Below are the code and all the weights of a small trained network. Each question names an input and a class and asks about switching units off, where a switched-off unit gives its printed mean instead of its output.

import numpy as np


def w(rows, s, z=0):
    codes = np.array(rows[::2]) - 128.0
    scale = np.full(codes.shape[1], s)
    scale[-1] = z or s
    return codes * scale


def norm(h):
    return h / np.sqrt((h * h).mean(-1, keepdims=True) + 1e-5)


def f(y):
    return y / 2 * (1 + np.tanh(0.7978845608 * (y + 0.044715 * y**3)))


def log_softmax(a):
    a = a - a.max(-1, keepdims=True)
    return a - np.log(np.exp(a).sum(-1, keepdims=True))


def net(x, mask):
    res = np.array(x, float).reshape(1, 2) / 4 @ E
    u = 0
    for l in range(3):
        y = f(norm(res) @ A[l][:, :-1].T + A[l][:, -1])
        res = res + np.where(mask[u : u + 10], y, B[l][:, -1]) @ B[l][:, :-1]
        u += 10
    return log_softmax(norm(res)[-1] @ U[:, :-1].T + U[:, -1])


A, B = {}, {}
E = w([
[140,95,138,93,3],'x0',
[83,81,221,101,173],'x1',
],0.0044)
A[0] = w([
[135,118,168,144,52,121],'L0N0',
[208,158,173,120,135,84],'L0N1',
[164,83,114,216,246,195],'L0N2',
[33,119,238,189,109,108],'L0N3',
[95,149,110,126,145,48],'L0N4',
[89,74,195,49,160,95],'L0N5',
[241,188,21,94,116,130],'L0N6',
[127,51,146,3,213,66],'L0N7',
[168,157,60,135,128,7],'L0N8',
[124,108,147,227,112,65],'L0N9',
],0.0046,0.0015)
B[0] = w([
[138,201,132,110,141,163],'L0N0',
[101,126,123,140,127,116],'L0N1',
[130,141,141,85,23,254],'L0N2',
[186,97,70,200,101,194],'L0N3',
[112,140,109,138,97,113],'L0N4',
[170,94,84,197,113,208],'L0N5',
[58,2,168,115,194,252],'L0N6',
[178,109,93,122,141,186],'L0N7',
[64,74,68,128,139,143],'L0N8',
[63,136,108,138,114,112],'L0N9',
],0.0039,0.0026)
A[1] = w([
[120,141,68,87,125,55],'L1N0',
[113,197,116,108,106,94],'L1N1',
[92,214,126,177,174,41],'L1N2',
[84,149,136,75,213,121],'L1N3',
[143,253,158,237,163,5],'L1N4',
[163,182,157,163,106,63],'L1N5',
[142,133,95,160,213,194],'L1N6',
[26,126,156,44,142,24],'L1N7',
[204,180,103,173,131,255],'L1N8',
[186,136,105,183,102,127],'L1N9',
],0.0061,0.00067)
B[1] = w([
[185,127,132,216,176,142],'L1N0',
[220,111,123,154,154,113],'L1N1',
[64,101,236,129,48,171],'L1N2',
[153,160,148,97,47,213],'L1N3',
[160,184,175,129,90,185],'L1N4',
[150,162,66,144,103,116],'L1N5',
[144,145,207,156,66,249],'L1N6',
[185,253,88,70,136,167],'L1N7',
[110,205,114,44,158,163],'L1N8',
[86,170,98,71,181,166],'L1N9',
],0.0038,0.002)
A[2] = w([
[72,148,102,181,189,175],'L2N0',
[79,163,29,182,120,93],'L2N1',
[231,222,42,91,155,43],'L2N2',
[179,27,210,192,179,55],'L2N3',
[151,131,213,134,168,252],'L2N4',
[184,101,112,71,53,120],'L2N5',
[95,107,95,205,159,78],'L2N6',
[205,221,7,169,116,82],'L2N7',
[53,60,221,5,80,149],'L2N8',
[185,117,140,133,2,124],'L2N9',
],0.0045,0.002)
B[2] = w([
[215,88,137,125,90,136],'L2N0',
[90,61,165,147,134,138],'L2N1',
[78,95,61,3,175,150],'L2N2',
[51,40,44,154,91,196],'L2N3',
[159,144,52,121,68,217],'L2N4',
[139,141,207,190,142,212],'L2N5',
[114,88,102,142,83,121],'L2N6',
[49,104,148,84,232,160],'L2N7',
[117,196,74,84,219,252],'L2N8',
[157,209,161,169,149,236],'L2N9',
],0.0049,0.0024)
U = w([
[189,229,197,176,104,198],'0',
[109,4,88,188,117,183],'1',
[97,139,84,19,230,4],'2',
],0.014,0.0022)

Each question gives the input, the list of numbers given to net, and the class t.
The units are the neurons (one row each of A and B). Each row of codes is followed by its name. A weight is (code - 128) times the scale printed after its matrix; where a second scale follows, it is the last column's (A, B and U).
mask holds one flag per neuron, layer by layer. A switched-off neuron (its flag False) gives its mean, the last column of its row in B, instead of its output. The means were averaged over made-up inputs and are rounded, as every weight is.
A unit's drop is (log p(t) with every unit on - log p(t) with that unit switched off) / (log p(t) with every unit on - log p(t) with every unit switched off).
The circuit of an input: a set's keep is (log p(t) with only the set's units on - log p(t) with every unit switched off) / (log p(t) with every unit on - log p(t) with every unit switched off). Starting from the 12 units with the biggest drops (on a tie, the unit counted first), units are removed one at a time, each time the one whose removal leaves the highest keep (on an exact tie, the one counted first), for as long as the keep stays at least 0.8.
units of the circuit, in order: the units of the circuit, biggest drop first
top k neurons: the k neurons with the biggest drops, biggest first
top k neurons in layer l: the k neurons of layer l with the biggest drops, biggest first
drop of u: that unit's drop, to one decimal
input [-1,-5], class 1: units of the circuit, in order => (L0N6)
input [3,-3], class 2: top 2 neurons => (L0N3; L0N5)
input [-6,7], class 1: top 2 neurons in layer 0 => (L0N5; L0N3)
input [5,-8], class 1: top 3 neurons => (L0N6; L2N8; L1N7)
input [5,5], class 0: top 4 neurons in layer 0 => (L0N6; L0N0; L0N8; L0N3)
input [3,3], class 2: top 2 neurons => (L1N9; L0N0)
input [3,1], class 2: top 2 neurons => (L0N0; L0N2)
input [2,-2], class 2: top 2 neurons => (L0N3; L0N5)
input [3,-5], class 1: top 2 neurons => (L0N6; L0N2)
input [-4,-1], class 0: top 2 neurons => (L1N2; L0N6)
input [-8,7], class 0: top 2 neurons => (L0N6; L1N3)
input [7,6], class 0: drop of L2N8 => 0.1
input [-3,-3], class 2: drop of L0N5 => 6.6
input [1,-7], class 1: drop of L0N6 => 2.0
